Below is a small trained network, with its code and all its weights. Each question gives an input and a class and asks what happens when units are switched off, that is, made to give their printed mean instead of their output.

import numpy as np


def w(rows, s, z=0):
    codes = np.array(rows[::2]) - 128.0
    scale = np.full(codes.shape[1], s)
    scale[-1] = z or s
    return codes * scale


def norm(h):
    return h / np.sqrt((h * h).mean(-1, keepdims=True) + 1e-5)


def f(y):
    return np.maximum(y, 0)


def log_softmax(a):
    a = a - a.max(-1, keepdims=True)
    return a - np.log(np.exp(a).sum(-1, keepdims=True))


def net(x, mask):
    res = np.array(x, float).reshape(1, 5) / 4 @ E
    u = 0
    for l in range(3):
        y = f(norm(res) @ A[l][:, :-1].T + A[l][:, -1])
        res = res + np.where(mask[u : u + 4], y, B[l][:, -1]) @ B[l][:, :-1]
        u += 4
    return log_softmax(norm(res)[-1] @ U[:, :-1].T + U[:, -1])


A, B = {}, {}
E = w([
[13,23,247,96,180,204,48,71,90,228],'x0',
[184,5,75,79,150,135,27,104,107,241],'x1',
[60,100,47,68,80,92,118,146,254,42],'x2',
[140,128,142,201,225,121,84,116,93,74],'x3',
[172,88,34,76,217,203,199,80,70,119],'x4',
],0.0076)
A[0] = w([
[46,74,159,125,151,129,104,149,139,102,41],'L0N1',
[138,3,127,110,168,184,47,133,105,238,183],'L0N2',
[135,125,87,135,94,47,61,159,197,98,47],'L0N3',
[114,107,87,88,110,110,103,142,234,82,1],'L0N4',
],0.0072,0.0055)
B[0] = w([
[188,243,161,154,140,130,127,105,172,136,149],'L0N1',
[153,121,157,108,100,89,54,69,17,237,248],'L0N2',
[199,37,104,75,131,204,93,97,238,112,166],'L0N3',
[2,68,120,134,111,131,94,31,120,194,155],'L0N4',
],0.0073,0.011)
A[1] = w([
[107,76,73,2,198,239,210,53,140,167,5],'L1N1',
[132,93,90,166,155,42,23,197,143,113,43],'L1N2',
[207,133,25,51,91,109,162,127,74,209,3],'L1N3',
[155,159,61,63,172,106,193,53,107,108,87],'L1N4',
],0.006,0.0028)
B[1] = w([
[2,111,109,126,54,179,47,113,197,122,212],'L1N1',
[128,94,121,37,155,201,134,83,109,70,177],'L1N2',
[94,217,125,216,120,205,102,207,35,83,253],'L1N3',
[74,148,65,160,140,148,124,196,169,12,199],'L1N4',
],0.0065,0.0042)
A[2] = w([
[181,162,113,175,255,140,171,81,196,19,110],'L2N1',
[106,77,108,46,236,154,101,42,50,162,221],'L2N2',
[161,145,103,130,139,98,136,205,152,78,3],'L2N3',
[61,91,165,72,175,214,213,69,29,164,86],'L2N4',
],0.0065,0.0045)
B[2] = w([
[140,86,101,107,167,184,132,86,1,195,184],'L2N1',
[94,57,133,126,102,135,32,36,118,126,254],'L2N2',
[158,103,162,89,197,130,150,109,117,118,143],'L2N3',
[133,76,77,59,80,126,87,65,173,167,184],'L2N4',
],0.0086,0.0089)
U = w([
[136,86,122,127,162,96,172,180,141,163,16],'0',
[132,42,141,103,125,143,40,51,75,196,190],'1',
[156,66,131,112,170,102,205,168,158,177,2],'2',
[79,218,216,215,99,134,136,157,105,139,145],'3',
[224,138,108,98,93,115,173,195,173,84,34],'4',
[208,158,48,174,177,158,200,161,33,78,163],'5',
[89,98,62,64,72,138,132,125,251,63,195],'6',
],0.013,0.0067)

Each question gives the input, the list of numbers given to net, and the class t.
The units are the neurons (one row each of A and B). Each row of codes is followed by its name. A weight is (code - 128) times the scale printed after its matrix; where a second scale follows, it is the last column's (A, B and U).
mask holds one flag per neuron, layer by layer. A switched-off neuron (its flag False) gives its mean, the last column of its row in B, instead of its output. The means were averaged over made-up inputs and are rounded, as every weight is.
A unit's drop is (log p(t) with every unit on - log p(t) with that unit switched off) / (log p(t) with every unit on - log p(t) with every unit switched off).
The circuit of an input: a set's keep is (log p(t) with only the set's units on - log p(t) with every unit switched off) / (log p(t) with every unit on - log p(t) with every unit switched off). Starting from all 12 units, units are removed one at a time, each time the one whose removal leaves the highest keep (on an exact tie, the one counted first), for as long as the keep stays at least 0.8.
circuit, biggest first: the units of the circuit, biggest drop first
most important unit: the unit with the biggest drop
top k neurons: the k neurons with the biggest drops, biggest first
top k neurons in layer l: the k neurons of layer l with the biggest drops, biggest first
drop of u: that unit's drop, to one decimal
input [6,-6,4,-2,8], class 6: circuit, biggest first	(L1N1, L0N2)
input [-6,2,-8,8,-6], class 5: circuit, biggest first	(L0N2, L2N2)
input [-4,2,-6,4,-8], class 3: most important unit	L2N2
input [-3,0,-3,2,-7], class 3: top 4 neurons	(L2N2, L2N4, L1N4, L0N2)
input [8,-5,8,6,-8], class 3: circuit, biggest first	(L0N1, L2N2)
input [-6,6,-7,5,6], class 5: top 3 neurons	(L1N3, L0N4, L1N4)
input [-1,-4,-5,-3,0], class 5: circuit, biggest first	(L2N2, L0N2)
input [5,-6,2,7,-2], class 3: circuit, biggest first	(L2N2, L0N2)
input [-6,7,3,3,-3], class 6: top 2 neurons in layer 0	(L0N2, L0N3)
input [-6,5,-4,7,2], class 5: circuit, biggest first	(L1N3, L0N2, L2N4)
input [-1,1,-5,-4,-2], class 3: top 2 neurons in layer 1	(L1N3, L1N2)
input [-5,-6,2,-3,1], class 5: top 2 neurons in layer 2	(L2N1, L2N2)
input [4,-7,3,8,-1], class 3: top 2 neurons	(L2N2, L0N3)
input [7,-5,8,-1,-1], class 6: circuit, biggest first	(L0N2)
input [-6,6,-3,-6,-4], class 5: top 2 neurons	(L1N3, L2N2)
input [-4,4,3,4,4], class 6: top 2 neurons in layer 0	(L0N2, L0N1)
input [-8,-5,3,-2,4], class 5: drop of L2N1	0.4
input [8,-4,3,-4,-8], class 3: drop of L2N2	0.2
input [-8,4,-6,-8,6], class 5: drop of L0N1	0.0
input [0,-3,-3,-1,-2], class 3: most important unit	L0N2
